Below are the code and all the weights of a small trained network. Each question names an input and a class and asks about switching units off, where a switched-off unit gives its printed mean instead of its output.

import numpy as np


def w(rows, s, z=0):
    codes = np.array(rows[::2]) - 128.0
    scale = np.full(codes.shape[1], s)
    scale[-1] = z or s
    return codes * scale


def f(y):
    return y / 2 * (1 + np.tanh(0.7978845608 * (y + 0.044715 * y**3)))


def log_softmax(a):
    a = a - a.max(-1, keepdims=True)
    return a - np.log(np.exp(a).sum(-1, keepdims=True))


def net(x, mask):
    res = np.array(x, float).reshape(1, 3) / 4 @ E
    y = f(res @ A[0][:, :-1].T + A[0][:, -1])
    res = res + np.where(mask, y, B[0][:, -1]) @ B[0][:, :-1]
    return log_softmax(res[-1] @ U[:, :-1].T + U[:, -1])


A, B = {}, {}
E = w([
[97,2,107,197,132,150,186,193,77,63,184],'x0',
[102,42,102,40,147,51,208,70,187,99,120],'x1',
[146,129,33,28,85,141,40,114,109,72,180],'x2',
],0.0084)
A[0] = w([
[173,197,161,185,80,209,70,199,71,139,152,228],'neuron 0',
[118,90,123,64,145,35,196,83,178,73,133,75],'neuron 1',
[92,61,128,166,119,143,162,157,91,88,178,74],'neuron 2',
[105,127,215,189,174,129,202,142,153,197,67,112],'neuron 3',
[114,30,66,156,124,172,166,189,62,38,229,138],'neuron 4',
[96,125,217,218,184,115,214,138,184,184,54,74],'neuron 5',
[150,185,146,207,71,216,57,168,39,159,160,42],'neuron 6',
[62,93,82,75,163,85,186,102,162,133,98,78],'neuron 7',
[163,147,32,67,61,131,68,82,126,72,167,76],'neuron 8',
[64,72,78,67,141,62,202,63,197,92,113,183],'neuron 9',
[113,85,119,89,147,68,147,82,140,116,106,250],'neuron 10',
[201,254,128,37,116,86,54,12,224,217,52,85],'neuron 11',
[125,100,83,101,105,135,73,130,108,98,163,85],'neuron 12',
[153,119,35,49,23,164,48,134,120,58,194,147],'neuron 13',
],0.0093,0.013)
B[0] = w([
[166,97,185,123,191,197,146,141,121,47,168,252],'neuron 0',
[231,199,179,51,182,170,29,196,62,225,126,183],'neuron 1',
[54,158,127,33,17,35,46,164,203,187,20,168],'neuron 2',
[167,72,52,143,90,105,172,71,97,169,135,197],'neuron 3',
[44,99,137,74,56,71,110,142,177,93,39,239],'neuron 4',
[183,62,37,160,72,81,162,61,60,215,146,197],'neuron 5',
[230,201,185,46,205,194,20,213,52,184,121,182],'neuron 6',
[220,164,114,51,173,143,42,198,55,221,69,165],'neuron 7',
[194,86,59,165,106,65,170,66,68,213,146,190],'neuron 8',
[198,129,180,114,181,193,121,165,102,90,148,240],'neuron 9',
[129,90,178,162,177,190,176,97,160,25,171,236],'neuron 10',
[28,95,146,74,39,72,104,163,179,89,17,250],'neuron 11',
[197,141,58,133,96,69,119,112,49,249,116,155],'neuron 12',
[173,53,61,187,108,124,191,72,91,151,176,238],'neuron 13',
],0.012,0.016)
U = w([
[188,147,180,102,200,196,61,184,112,155,144,63],'0',
[162,112,30,182,98,75,190,60,104,207,161,89],'1',
[32,128,150,83,56,51,85,165,183,126,44,59],'2',
[87,118,189,185,196,205,208,97,172,29,187,230],'3',
[11,247,54,167,253,89,18,23,246,181,247,2],'4',
],0.019,0.017)

Each question gives the input, the list of numbers given to net, and the class t.
The units are the neurons (one row each of A and B). Each row of codes is followed by its name. A weight is (code - 128) times the scale printed after its matrix; where a second scale follows, it is the last column's (A, B and U).
mask holds one flag per neuron, in row order. A switched-off neuron (its flag False) gives its mean, the last column of its row in B, instead of its output. The means were averaged over made-up inputs and are rounded, as every weight is.
A unit's drop is (log p(t) with every unit on - log p(t) with that unit switched off) / (log p(t) with every unit on - log p(t) with every unit switched off).
The circuit of an input: a set's keep is (log p(t) with only the set's units on - log p(t) with every unit switched off) / (log p(t) with every unit on - log p(t) with every unit switched off). Starting from the 12 units with the biggest drops (on a tie, the unit counted first), units are removed one at a time, each time the one whose removal leaves the highest keep (on an exact tie, the one counted first), for as long as the keep stays at least 0.8.
circuit, biggest first: the units of the circuit, biggest drop first
most important unit: the unit with the biggest drop
k most important neurons: the k neurons with the biggest drops, biggest first
drop when u is switched off: that unit's drop, to one decimal
input [-8,-2,3], class 2: circuit, biggest first	(neuron 11)
input [2,-6,-7], class 1: 2 most important neurons	(neuron 5; neuron 3)
input [-7,4,-7], class 1: 4 most important neurons	(neuron 5; neuron 3; neuron 4; neuron 2)
input [8,8,8], class 0: 4 most important neurons	(neuron 1; neuron 9; neuron 11; neuron 7)
input [1,5,4], class 0: 2 most important neurons	(neuron 1; neuron 9)
input [7,8,-5], class 0: 3 most important neurons	(neuron 9; neuron 1; neuron 11)
input [5,5,4], class 0: 2 most important neurons	(neuron 11; neuron 9)
input [-4,-2,-4], class 1: 2 most important neurons	(neuron 4; neuron 5)
input [6,0,5], class 2: 3 most important neurons	(neuron 4; neuron 2; neuron 5)
input [-6,7,5], class 0: 3 most important neurons	(neuron 9; neuron 1; neuron 4)
input [-6,3,7], class 1: 2 most important neurons	(neuron 8; neuron 13)
input [1,7,6], class 0: 2 most important neurons	(neuron 1; neuron 9)
input [-2,3,1], class 3: 2 most important neurons	(neuron 6; neuron 10)
input [7,-5,2], class 2: 2 most important neurons	(neuron 4; neuron 2)
input [-6,-3,-8], class 1: circuit, biggest first	(neuron 5)
input [8,7,-3], class 2: 3 most important neurons	(neuron 4; neuron 2; neuron 0)
input [6,0,-5], class 2: 2 most important neurons	(neuron 2; neuron 13)
input [0,-3,1], class 3: drop when neuron 1 is switched off	0.4
input [4,-4,6], class 1: drop when neuron 13 is switched off	0.4
input [2,-1,0], class 3: most important unit	neuron 11
input [8,-3,-5], class 2: drop when neuron 2 is switched off	0.0
input [-7,5,8], class 1: drop when neuron 8 is switched off	7.8
